Here is a tiny trained network, its code and every weight. The questions are about switching its units off for an input and a class, where a switched-off unit gives its printed mean instead of its output.

import numpy as np


def w(rows, s, z=0):
    codes = np.array(rows[::2]) - 128.0
    scale = np.full(codes.shape[1], s)
    scale[-1] = z or s
    return codes * scale


def f(y):
    return y / 2 * (1 + np.tanh(0.7978845608 * (y + 0.044715 * y**3)))


def log_softmax(a):
    a = a - a.max(-1, keepdims=True)
    return a - np.log(np.exp(a).sum(-1, keepdims=True))


def net(x, mask):
    res = np.array(x, float).reshape(1, 6) / 4 @ E
    y = f(res @ A[0][:, :-1].T + A[0][:, -1])
    res = res + np.where(mask, y, B[0][:, -1]) @ B[0][:, :-1]
    return log_softmax(res[-1] @ U[:, :-1].T + U[:, -1])


A, B = {}, {}
E = w([
[201,46,207,87,128,204,78,130],'x0',
[136,201,106,49,54,158,94,3],'x1',
[123,127,128,127,127,132,130,130],'x2',
[122,125,127,127,118,125,123,134],'x3',
[193,34,47,113,79,120,214,99],'x4',
[131,129,128,121,137,126,127,126],'x5',
],0.014)
A[0] = w([
[110,176,98,84,77,176,92,18,134],'N1',
[198,34,203,99,133,173,66,108,64],'N2',
[87,191,45,166,128,70,167,133,54],'N3',
[20,237,243,130,198,165,5,175,94],'N4',
[151,79,139,208,176,95,129,242,160],'N5',
[129,197,116,70,67,100,103,53,138],'N6',
[151,121,134,149,116,114,118,111,29],'N7',
[169,52,64,99,61,158,228,116,87],'N8',
[185,58,31,145,95,99,193,129,98],'N9',
[198,79,55,138,102,149,155,124,125],'N10',
[138,66,165,195,205,56,195,188,110],'N11',
[179,55,220,87,121,203,78,147,69],'N12',
[134,147,119,108,134,125,126,58,121],'N13',
[115,93,112,186,180,113,160,195,134],'N14',
[112,70,135,191,207,125,163,235,162],'N15',
[104,78,128,160,198,85,172,202,142],'N16',
[138,147,83,146,156,154,121,144,1],'N17',
[40,188,34,153,133,25,166,117,47],'N18',
[142,191,102,72,29,130,75,42,149],'N19',
],0.013,0.0086)
B[0] = w([
[198,78,98,92,92,174,44,93,224],'N1',
[78,216,32,202,206,171,170,207,222],'N2',
[63,214,51,201,187,152,149,199,200],'N3',
[55,88,241,114,105,5,249,50,253],'N4',
[136,95,129,62,71,195,70,80,235],'N5',
[136,77,115,89,74,187,77,134,213],'N6',
[107,104,134,129,128,111,129,134,124],'N7',
[98,126,191,138,123,11,187,74,223],'N8',
[113,77,198,122,126,50,221,90,218],'N9',
[88,119,160,114,111,84,184,116,197],'N10',
[111,85,126,102,81,188,103,138,227],'N11',
[50,205,49,204,216,149,140,211,223],'N12',
[115,129,142,78,136,159,114,129,165],'N13',
[165,134,116,128,106,130,78,113,204],'N14',
[161,68,133,77,87,188,51,103,239],'N15',
[199,125,91,115,83,159,121,129,215],'N16',
[150,141,103,155,139,80,132,111,125],'N17',
[37,189,69,224,212,184,164,227,224],'N18',
[170,94,131,61,67,196,80,119,234],'N19',
],0.012,0.027)
U = w([
[178,75,126,83,67,173,49,105,224],'0',
[104,81,209,132,92,7,224,69,3],'1',
[91,172,76,218,181,152,132,198,89],'2',
],0.016,0.005)

Each question gives the input, the list of numbers given to net, and the class t.
The units are the neurons (one row each of A and B). Each row of codes is followed by its name. A weight is (code - 128) times the scale printed after its matrix; where a second scale follows, it is the last column's (A, B and U).
mask holds one flag per neuron, in row order. A switched-off neuron (its flag False) gives its mean, the last column of its row in B, instead of its output. The means were averaged over made-up inputs and are rounded, as every weight is.
A unit's drop is (log p(t) with every unit on - log p(t) with that unit switched off) / (log p(t) with every unit on - log p(t) with every unit switched off).
The circuit of an input: a set's keep is (log p(t) with only the set's units on - log p(t) with every unit switched off) / (log p(t) with every unit on - log p(t) with every unit switched off). Starting from the 12 units with the biggest drops (on a tie, the unit counted first), units are removed one at a time, each time the one whose removal leaves the highest keep (on an exact tie, the one counted first), for as long as the keep stays at least 0.8.
units of the circuit, in order: the units of the circuit, biggest drop first
unit that matters most: the unit with the biggest drop
top k neurons: the k neurons with the biggest drops, biggest first
drop of u: that unit's drop, to one decimal
input [-5,0,8,8,-5,-5], class 1: units of the circuit, in order	(N4)
input [6,-5,5,-1,-3,8], class 2: top 2 neurons	(N12; N2)
input [7,-6,7,8,-6,5], class 2: top 2 neurons	(N12; N2)
input [8,-7,-3,-8,-1,7], class 2: top 3 neurons	(N12; N2; N19)
input [-7,-7,5,-7,-1,-5], class 0: top 2 neurons	(N15; N5)
input [5,4,5,-3,-5,-6], class 1: top 2 neurons	(N4; N18)
input [-7,5,0,4,1,3], class 2: top 2 neurons	(N18; N3)
input [7,0,8,1,-5,5], class 2: top 2 neurons	(N12; N2)
input [4,6,0,1,7,-6], class 1: top 3 neurons	(N8; N9; N10)
input [-3,-1,-7,-2,-8,6], class 1: drop of N4	1.1
input [6,-5,-2,-1,3,-8], class 2: drop of N12	2.8
input [-5,-7,-4,2,-5,-6], class 0: drop of N2	0.0
input [3,-8,7,2,-7,-4], class 0: drop of N5	2.0
input [7,2,-2,5,-6,8], class 2: unit that matters most	N12
